Below are the code and all the weights of a small trained network. Each question names an input and a class and asks about switching units off, where a switched-off unit gives its printed mean instead of its output.

import numpy as np


def w(rows, s, z=0):
    codes = np.array(rows[::2]) - 128.0
    scale = np.full(codes.shape[1], s)
    scale[-1] = z or s
    return codes * scale


def f(y):
    return y / 2 * (1 + np.tanh(0.7978845608 * (y + 0.044715 * y**3)))


def log_softmax(a):
    a = a - a.max(-1, keepdims=True)
    return a - np.log(np.exp(a).sum(-1, keepdims=True))


def net(x, mask):
    res = np.array(x, float).reshape(1, 5) / 4 @ E
    y = f(res @ A[0][:, :-1].T + A[0][:, -1])
    res = res + np.where(mask, y, B[0][:, -1]) @ B[0][:, :-1]
    return log_softmax(res[-1] @ U[:, :-1].T + U[:, -1])


A, B = {}, {}
E = w([
[164,225,104,32,49,180],'x0',
[175,148,2,250,213,206],'x1',
[86,35,154,193,26,192],'x2',
[34,84,97,138,127,101],'x3',
[192,21,23,86,35,126],'x4',
],0.0088)
A[0] = w([
[186,89,90,133,91,185,113],'neuron 1',
[97,160,200,137,153,87,125],'neuron 2',
[92,107,137,129,110,150,66],'neuron 3',
[100,126,116,158,140,128,54],'neuron 4',
[85,76,148,124,156,74,88],'neuron 5',
[152,142,92,165,132,175,116],'neuron 6',
[175,204,144,22,102,135,119],'neuron 7',
[162,120,127,113,88,158,171],'neuron 8',
[150,113,142,140,143,102,83],'neuron 9',
[182,75,92,119,102,104,75],'neuron 10',
[123,72,157,114,76,122,106],'neuron 11',
[120,178,193,129,131,151,85],'neuron 12',
[182,172,80,181,209,134,136],'neuron 13',
[104,171,204,144,116,162,154],'neuron 14',
[81,108,176,139,139,135,65],'neuron 15',
[150,190,118,70,170,81,58],'neuron 16',
[101,179,84,219,177,178,154],'neuron 17',
[98,176,248,106,178,90,187],'neuron 18',
[204,162,92,171,227,148,168],'neuron 19',
[91,80,116,194,130,136,2],'neuron 20',
[101,77,125,136,111,151,55],'neuron 21',
],0.015,0.0078)
B[0] = w([
[117,160,185,141,134,95,190],'neuron 1',
[135,176,135,145,115,124,192],'neuron 2',
[164,144,95,133,140,100,141],'neuron 3',
[118,126,130,120,103,167,138],'neuron 4',
[122,189,147,143,119,97,174],'neuron 5',
[74,147,131,129,122,154,185],'neuron 6',
[122,165,103,56,77,148,213],'neuron 7',
[134,151,170,126,112,117,171],'neuron 8',
[111,144,126,121,126,128,134],'neuron 9',
[146,134,185,144,142,118,168],'neuron 10',
[168,121,189,156,136,112,180],'neuron 11',
[152,112,191,150,126,123,166],'neuron 12',
[79,122,142,191,191,137,241],'neuron 13',
[136,125,164,162,118,166,185],'neuron 14',
[141,158,120,163,139,140,158],'neuron 15',
[85,104,57,101,163,125,179],'neuron 16',
[97,99,125,105,57,184,244],'neuron 17',
[132,248,142,161,127,107,241],'neuron 18',
[70,151,123,196,203,128,255],'neuron 19',
[112,91,92,67,110,169,163],'neuron 20',
[143,132,105,110,163,89,150],'neuron 21',
],0.016,0.019)
U = w([
[144,149,27,26,132,78,171],'0',
[92,20,66,147,159,194,110],'1',
[143,142,170,57,54,163,144],'2',
[210,84,104,175,103,176,82],'3',
[207,13,189,155,144,56,76],'4',
[121,175,177,213,168,123,184],'5',
[244,117,84,115,191,143,3],'6',
],0.011,0.0057)

Each question gives the input, the list of numbers given to net, and the class t.
The units are the neurons (one row each of A and B). Each row of codes is followed by its name. A weight is (code - 128) times the scale printed after its matrix; where a second scale follows, it is the last column's (A, B and U).
mask holds one flag per neuron, in row order. A switched-off neuron (its flag False) gives its mean, the last column of its row in B, instead of its output. The means were averaged over made-up inputs and are rounded, as every weight is.
A unit's drop is (log p(t) with every unit on - log p(t) with that unit switched off) / (log p(t) with every unit on - log p(t) with every unit switched off).
The circuit of an input: a set's keep is (log p(t) with only the set's units on - log p(t) with every unit switched off) / (log p(t) with every unit on - log p(t) with every unit switched off). Starting from the 12 units with the biggest drops (on a tie, the unit counted first), units are removed one at a time, each time the one whose removal leaves the highest keep (on an exact tie, the one counted first), for as long as the keep stays at least 0.8.
circuit, biggest first: the units of the circuit, biggest drop first
k most important neurons: the k neurons with the biggest drops, biggest first
drop when u is switched off: that unit's drop, to one decimal
input [-3,7,6,1,5], class 1: circuit, biggest first -> neuron 20
input [-5,7,1,-6,-3], class 1: circuit, biggest first -> neuron 17; neuron 18
input [-6,-3,-7,3,6], class 4: 4 most important neurons -> neuron 18; neuron 19; neuron 7; neuron 13
input [6,7,-6,-2,-2], class 1: circuit, biggest first -> neuron 18; neuron 16
input [0,-8,-8,2,-3], class 0: circuit, biggest first -> neuron 7; neuron 16
input [-4,7,-6,0,1], class 1: circuit, biggest first -> neuron 18; neuron 17
input [-8,-1,-2,-3,6], class 4: 2 most important neurons -> neuron 18; neuron 19
input [-7,8,3,-8,1], class 1: circuit, biggest first -> neuron 17; neuron 18
input [-1,-1,1,-2,5], class 4: 2 most important neurons -> neuron 18; neuron 19
input [8,2,-5,-2,-3], class 0: 2 most important neurons -> neuron 7; neuron 16
input [4,8,4,5,3], class 1: drop when neuron 18 is switched off -> 0.6
input [8,-1,8,-2,0], class 2: drop when neuron 20 is switched off -> 0.0
input [-8,-8,-1,3,7], class 4: drop when neuron 18 is switched off -> 0.2
input [4,-7,-6,-7,6], class 0: circuit, biggest first -> neuron 16
